In the rows, zero is written as 128.
Facts:
podu {σ=c, ζ=185}
vavik {ξ=klotra, σ=b, ζ=224}
morun {σ=f, ζ=224}
tatre {ξ=stastes, σ=a, ζ=562}
gimu {ξ=gruki, σ=b, ζ=535}
klotra {ξ=petan, σ=b, ζ=329}
fidrabron {σ=f, ζ=601}
drage {ξ=nivas, σ=a, ζ=601}
vupa {ξ=skepli, σ=a, ζ=329}
gruki {ξ=doro, σ=a, ζ=601}
lufes {ξ=leno, σ=b, ζ=224}
gribok {ξ=tuzorur, σ=a, ζ=562}
veki {ξ=branokor, σ=b, ζ=224}
dudim {ξ=pemaflos, σ=b, ζ=535}
tatran {σ=e, ζ=329}
voron {ξ=grivem, σ=a, ζ=329}
dodren {ξ=dravul, σ=a, ζ=601}
floplem {ξ=pibra, σ=a, ζ=329}
brelustus {ξ=brafes, σ=b, ζ=185}
gretusen {ξ=veki, σ=b, ζ=601}
skepli {ξ=drosko, σ=a, ζ=329}
tiplal {ξ=voron, σ=a, ζ=329}
vinan {σ=b, ζ=601}
mikam {ξ=kedro, σ=c, ζ=185}
klugrok {σ=a, ζ=329}
brafes {ξ=bigim, σ=b, ζ=562}
vuplim {ξ=druvu, σ=e, ζ=224}
tiver {ξ=diskul, σ=a, ζ=224}
maklum {ξ=nibrinar, σ=c, ζ=329}
ziflok {ξ=diflor, σ=c, ζ=601}
flamur {σ=d, ζ=224}
flibroklo {ξ=dofi, σ=a, ζ=329}
bora {ξ=rustur, σ=d, ζ=535}
drogras {ξ=datrim, σ=a, ζ=224}
drosko {ξ=laripen, σ=b, ζ=329}
trebak {ξ=pliple, σ=c, ζ=329}
stastes {σ=a, ζ=562}
flede {ξ=zoplal, σ=a, ζ=601}
leno {σ=d, ζ=329}
tokla {ξ=brabar, σ=d, ζ=329}
zeflus {ξ=vadrem, σ=c, ζ=535}
beder {ξ=tatran, σ=a, ζ=329}
pibra {ξ=ketro, σ=d, ζ=601}
puplupil {ξ=bubruk, σ=c, ζ=329}
kifle {ξ=staskom, σ=a, ζ=329}
skolik {ξ=mikla, σ=a, ζ=535}
biplodre {σ=a, ζ=329}
grupozon {ξ=taga, σ=d, ζ=224}
flevekli {ξ=tesil, σ=e, ζ=329}
kedro {ξ=tokla, σ=a, ζ=329}
vadrem {ξ=bripus, σ=b, ζ=329}
flalebru {ξ=klugrok, σ=b, ζ=535}
druvu {ξ=puplupil, σ=d, ζ=185}
diskul {σ=e, ζ=601}
drabra {ξ=zeflus, σ=d, ζ=329}
dripler {σ=a, ζ=329}
tibel {ξ=gruza, σ=c, ζ=329}
gruza {ξ=zadekla, σ=c, ζ=535}
grufem {σ=b, ζ=329}
botra {ξ=vavik, σ=b, ζ=329}
doro {ξ=drage, σ=a, ζ=329}
lisin {ξ=brelustus, σ=b, ζ=329}
mikla {ξ=flabel, σ=c, ζ=224}
zavenus {ξ=droliflo, σ=b, ζ=562}
vetam {ξ=skolok, σ=f, ζ=329}
ninus {σ=b, ζ=601}
brabar {ξ=plofutom, σ=e, ζ=329}
branokor {σ=c, ζ=224}
brograr {ξ=flapla, σ=a, ζ=329}
soplun {ξ=doplo, σ=a, ζ=329}
travil {ξ=drabra, σ=d, ζ=329}
ledredo {ξ=zerogos, σ=b, ζ=601}
figrok {ξ=tatre, σ=a, ζ=562}
laripen {ξ=drogras, σ=f, ζ=329}
botron {σ=e, ζ=329}
plefak {ξ=brazu, σ=b, ζ=224}
grokli {ξ=fulor, σ=b, ζ=535}
pemaflos {ξ=lufes, σ=a, ζ=329}
vetrel {ξ=ninus, σ=c, ζ=535}
bigu {ξ=tiplal, σ=e, ζ=185}
rubror {ξ=skever, σ=b, ζ=329}
tuzorur {ξ=mosu, σ=a, ζ=601}
nebun {ξ=tiver, σ=d, ζ=601}
zerogos {ξ=rugen, σ=c, ζ=224}
nivas {σ=a, ζ=601}
staskom {ξ=tibel, σ=a, ζ=185}
ploplel {ξ=dripler, σ=d, ζ=329}
plofutom {σ=b, ζ=224}
vodo {ξ=botron, σ=b, ζ=562}
grivem {ξ=soplun, σ=b, ζ=535}
pliplor {ξ=ranim, σ=b, ζ=562}
bripus {ξ=trebak, σ=e, ζ=329}
skever {ξ=klenan, σ=d, ζ=329}
lurir {ξ=rubror, σ=a, ζ=601}
flabel {ξ=vobre, σ=a, ζ=535}
flalum {ξ=gretusen, σ=c, ζ=601}
triflovim {ξ=drimem, σ=a, ζ=601}
fidro {ξ=nebun, σ=c, ζ=535}
fulor {ξ=bigu, σ=a, ζ=535}
nibrinar {σ=e, ζ=601}
flapla {ξ=plefak, σ=b, ζ=329}
zimum {σ=b, ζ=601}
datrim {ξ=ploplel, σ=a, ζ=601}
zadekla {ξ=dodren, σ=f, ζ=329}
bigim {ξ=pliplor, σ=b, ζ=535}
skolok {ξ=rudam, σ=a, ζ=535}
droliflo {σ=b, ζ=329}
bubruk {ξ=beder, σ=b, ζ=562}
taga {ξ=fidro, σ=b, ζ=329}
trekles {ξ=gikler, σ=c, ζ=329}
klenan {ξ=dragri, σ=a, ζ=185}
gegrur {ξ=grefli, σ=a, ζ=329}
rudam {ξ=lurir, σ=a, ζ=329}
klubrofas {σ=d, ζ=329}
vopemi {ξ=grokli, σ=a, ζ=535}
mosu {σ=d, ζ=601}
vobre {ξ=vukluru, σ=d, ζ=535}
grefli {ξ=floplem, σ=a, ζ=329}
nopo {ξ=skolik, σ=b, ζ=601}
diflor {σ=e, ζ=329}
ranim {ξ=zavenus, σ=a, ζ=329}
ketro {ξ=vetam, σ=d, ζ=329}
dravul {ξ=flede, σ=f, ζ=601}
zoplal {ξ=vuplim, σ=c, ζ=601}
gribrur {ξ=triflovim, σ=b, ζ=601}
tesil {σ=b, ζ=224}
dofa {ξ=figrok, σ=b, ζ=329}
rustur {ξ=gimu, σ=a, ζ=601}
steklon {ξ=bosol, σ=d, ζ=224}
pliple {σ=a, ζ=601}
gikler {ξ=dofa, σ=a, ζ=562}
drimem {ξ=mikam, σ=a, ζ=329}
sele {ξ=podu, σ=d, ζ=601}
dofi {σ=b, ζ=185}
rugen {ξ=maklum, σ=b, ζ=535}
puskel {ξ=gribok, σ=b, ζ=185}
bosol {ξ=fidrabron, σ=f, ζ=329}
dragri {σ=a, ζ=601}
brazu {ξ=sele, σ=d, ζ=535}
doplo {ξ=gegrur, σ=a, ζ=329}
vukluru {ξ=zimum, σ=a, ζ=601}
petan {ξ=flevekli, σ=b, ζ=329}
difloflin {σ=a, ζ=601}
farim {ξ=grupozon, σ=c, ζ=329}

Known rows:
[142  94 132 124 137 156 157 148 129 151 125 124 144 126 148 130  96 128
 134  63 141  99 107 148  94 135 125 175] : flabel
[121 150 169 128 127 100 113 129 116 118 129 117 103 136 120 114 148 108
  89 157 134 146 152 109 137 118 107  61] : petan
[133 168 118 140 126 142 119 125  58  66 132 134 146  72  87 128 144 164
 135  72 132 112 136 115 113 208 119  93] : rudam
[122 129 168 142 126 161 123 147  92 143 103 126 141 120 118 128 149 151
 158 112 160 119 130 100  61 176 138  88] : ranim
[140 126  75 122 133  91 143  96 212 112 155 143  99 165 148 133  94  98
  58 137  62 143 127 153 188  46 131 203] : plefak
[144  76  68 172 104  97 167 111 226 138 137 139 107 127 125 166 122 126
 125 120  89  96  96 165 181  85 115 246] : morun
[120 104 130 156 115 160 122  98 111 154 116 152 147 133 135 121 134 134
 166 133 110 108 153 107  92 169 158 141] : pliple
[128 123  94 137 122  94 135  84 221 122 162 151  87 155 173 125  99 101
  45 142  56 133 133 153 192  54 131 203] : tesil
[138 164 144 120 116 145 129 132  46 123 121 144 157 104  97 166 133 158
 149 119 140 138 116 169 134 243 130  58] : floplem
[150  97 112 103 140 127 161 157 142 136 130 108 144 124 125 129  98 120
 128  87 146 112 104 160 153 103 109 179] : vetrel
[136 108 106 140 128 156 131 112  98 141 109 142 159 145 102 132 128 131
 178 127 117 117 145 105  87 159 159 142] : rustur
[116 123 134 143 115 101 113  81 138 132 141 144 106 150 137 105 134  93
  94 181  84 133 176 113 168 111 127 115] : zimum
[117 135 165 142 117 108  98 132 122 150 123 131 109  94 134 121 161 127
 109 154 152 113 149 129 169 133 117  70] : botron
[122 142  88 181 117 149 109  62  74  68 159 152 144  78 116 100 141 143
 138  79  83  87 157 104 118 176 138 168] : dragri
[115 151 146 140 124  98 120 113 177 114 146 135  86 139 155 126 136 114
  56 146  98 146 138 134 163  90 123 123] : dofi
[116 134 165 142 117 108  98 133 123 149 124 132 109  95 133 122 161 126
 109 153 152 114 149 128 170 133 118  69] : diflor
[156  93  68 123 139  80 137 128 243 139 137 148 109 130 149 154  96 121
  95 130 100 116 157 128 205  44 154 222] : vuplim

Rows:
No name comes twice in this set of rows, the named rows included.
[108 145 189 141 117 103 106 119 129 130 135 125  90 127 147 105 155 111
  77 163 127 137 160 107 141 126 107  60] : droliflo
[147 105 183 138 139 125 125 170 125 132 107 120 134 111 129 150 135 167
 171 109 179 119 193  43  61 171 159 108] : beder
[123 121  88  60 159 135 146 165 142 114 129 108 147 132 155 121  79 120
 163 106 150 141 104 142 129  92 123 168] : bora
[111 125 185 154 116 163 115 136 101 153 109 133 131 111 141 121 155 154
 147 116 154 110 137 101  67 184 137  87] : dripler
[159 127 127 160 146 171 146 107  33 143 182 106 166 135 150 144  96 110
 158  57 137 115  42 215  77 135 124 195] : vopemi
[135 161 172 147 116 163 119 116  22 155 141 134 158 123 126 164 140 146
 165 132 149 142  86 189 101 228 137  69] : soplun
[110 125 139 115 130 194 133 166  90 163  61 118 155 156  76 107 159 131
 166 117 165 125  84 111  28 140 128  70] : kifle
[137 109 185 141 129  74 100 156 165 143 125 127 100  85 148 140 148 143
 120 152 170 112 212  68 165 128 137  89] : tatran
[130 103  86 139 116 125 145 103 215 139 145 147 119 128 164 132 106 138
 102 122  82 113 114 157 180  86 145 234] : branokor
[127 129 122 131 126 128 133 143 169 126 120 125 124 124 126 139 140 149
 123 123 130 133 113 133 142 110 138 154] : mikam
[129 152 125 124 136  95 128 128 170 105 137 126  98 153 126 135 130 110
  70 142 105 155 131 130 155  77 123 122] : brelustus
[144  93 128 121 141 155 157 151 128 149 124 123 146 126 144 133  94 129
 137  61 142 100 107 147  93 133 125 176] : skolik
[126  97 161 173 101 107 140 150 136 144 107 111 111 102  94 148 177 137
 157 141 163 100 123 115 128 154  93 104] : laripen
[ 93 155 139  90 137 141 103 150 108 112 117 115 135 115 148 111 138 146
 177 159 161 155 132 100 104 143 135  80] : klubrofas

The same elements again, as new rows of numbers:
Known rows:
[160 126 143 108 118 109 148 108  92 123 167 138 130 129 158 137 190 185
  82 121 146 121 104 145  80 134 130 120 127 148  60 107 131 142 111 113
 107] : flabel
[ 89 106 121 139 134 139 112 144 156 148 128 129 136 139 118 121 125 117
 153 134 137 146 156 128 120 132 137 138 128 136 156 123 141 124 131 132
 131] : farim
[113 104 135 157 136 111 141 181 139 138 142 145 148 108 139 110 135 138
 100  96 118 127 117 140 131 106 126 147 109 119 151 100 141 121 128 120
 117] : dofi
[110 113 132 140 139 136 123 148 153 137 123 125 132 108 128 124 103 113
 137 127 117 139 137 122 148 113 127 134 128 119 171 128 131 125 127 133
 138] : taga
[155 122 146 109 118 108 149 110  94 123 161 134 128 137 159 138 191 179
  88 122 148 120 104 145  74 131 128 123 127 150  59 110 133 144 111 114
 105] : fulor
[159 117 241 129 125 122 149 147 129 127 160 146 134 124 157 152 202 170
  88 115 127 135 125 149 110 121 125 116 121 134 115  92 138 136 114 111
 122] : dudim
[123 128  92 112 132 122 127 114 110 125 138 104 131 128 135 122 116 127
 142 134 141 119 122 122 110 133 132 129 138 138 101 154 119 131 118 128
 112] : tiver
[131 159  95 105 126 129 122 100 102 111 116 109 127 139 118 133 108 118
 139 134 143 104 127 116 125 149 130 132 134 127  93 167 118 130 132 139
 111] : lurir
[119 123  77 141 130 106 142 142 110 128 127 149 122 128 145 109 131 174
 112 119 125 106 107 131  89 144 129 139 133 149  85 113 130 120 125 115
  95] : klenan
[125 130 115 135 136 135 125 116 151 126 105 135 120 113 129 105 100 134
 146 134 111 142 127 120 140 135 128 124 127 114 128 124 123 123 131 122
 134] : leno
[116 132 123 134 118 131 122 160 168 119  89 142 111 111 115 119 148 124
 149 144 114 163 113 121 136 111 130 116 137 121 155 114 118 127 144 131
 128] : laripen
[137 135 125 126 123 106 142 119  99 122 164 132 133 139 149 111 159 147
 120 120 128 115 112 131  70 135 131 128 138 144  74 127 127 128 117 115
 109] : tatre
[119 118  48 127 135 124 124 106 119 131 122 118 112 121 130 118  97 137
 147 142 128 119 123 117 113 139 126 129 138 140 111 142 118 130 120 128
 122] : beder
[135 123 142 146 139 138 123 133 147 136 101 135 121 125 129 136 102 124
 128 135 107 126 155 118 133 124 122 129 134 122 169 120 131 127 126 137
 150] : lisin
[129 152  98 104 127 129 124 103 103 115 119 106 125 140 118 135 107 120
 145 137 147 101 127 115 120 147 130 131 134 132  99 162 117 131 129 135
 110] : difloflin
[100 109 129 140 138 135 123 150 153 133 127 124 133 103 127 120 120 106
 138 128 120 139 128 124 153 110 125 136 126 121 175 125 133 127 126 136
 130] : flapla
[125 127 179 155 135 121 142 181 141 136 108 164 138 123 146 124 148 151
  97 112 107 124 136 130 105 130 128 139 128 131 145  95 140 117 124 127
 121] : puskel

Rows:
No name comes twice in this set of rows, the named rows included.
[132 101 201 125 124 119 137 147 126 144 186 139 147 142 143 134 202 167
 109 111 153 146 133 161 100 123 138 121 109 136  94  97 150 139 120 104
 106] : fidro
[175 117 219 131 124 119 149 133 121 132 162 149 131 127 155 147 186 171
  83 111 123 130 135 150 115 113 125 115 113 125 111  92 137 141 114 104
 124] : bigim
[102 119 125 140 131 142 111 136 151 146 124 138 130 140 115 123 129 123
 148 138 132 142 154 128 119 136 134 135 128 135 153 118 142 123 134 136
 140] : trekles
[134 141 115 126 125 107 142 113  95 119 166 133 135 133 150 105 140 155
 122 119 125 120 106 135  77 136 127 125 133 140  66 133 124 125 119 109
 111] : stastes
[115 133 152 125 127 140 111 120 132 133 143 117 134 154 102 138 121 109
 157 125 149 117 156 134 151 143 135 128 117 117 134 145 131 126 141 129
 127] : zoplal
[151 136 141 121 114 124 129 154 152 115 103 127 127 125 114 127 150 112
 131 132 125 155 126 124 129 102 133 116 126 116 149 121 116 135 139 127
 133] : morun
[115 146 106 112 125 132 127 101 110 116 138 125 113 124 134 127 134 135
 146 144 138 120 109 123 111 149 127 125 144 140  95 147 121 130 127 131
 112] : drogras
[153 117 218 123 125 118 149 151 123 132 164 140 148 116 156 139 191 159
  80 107 133 142 121 153 115 105 126 124 111 124 117  95 142 140 114 112
 121] : gimu
[152 139 154 118 115 126 123 154 148 109 100 111 120 134  99 142 129  97
 144 128 136 135 135 119 158 110 133 117 127 108 152 142 111 136 142 128
 118] : dravul
[102 133  71 122 131 134 123 108 122 122 120 129 110 114 134 117 119 140
 151 149 131 126 106 116 108 151 125 128 149 148 107 140 122 122 128 135
 118] : skepli
[121 112  82 150 130 103 142 146 114 130 134 144 121 131 146 121 130 163
 115 118 130 100 110 129  89 146 126 133 138 156  97 113 128 124 120 116
  94] : staskom

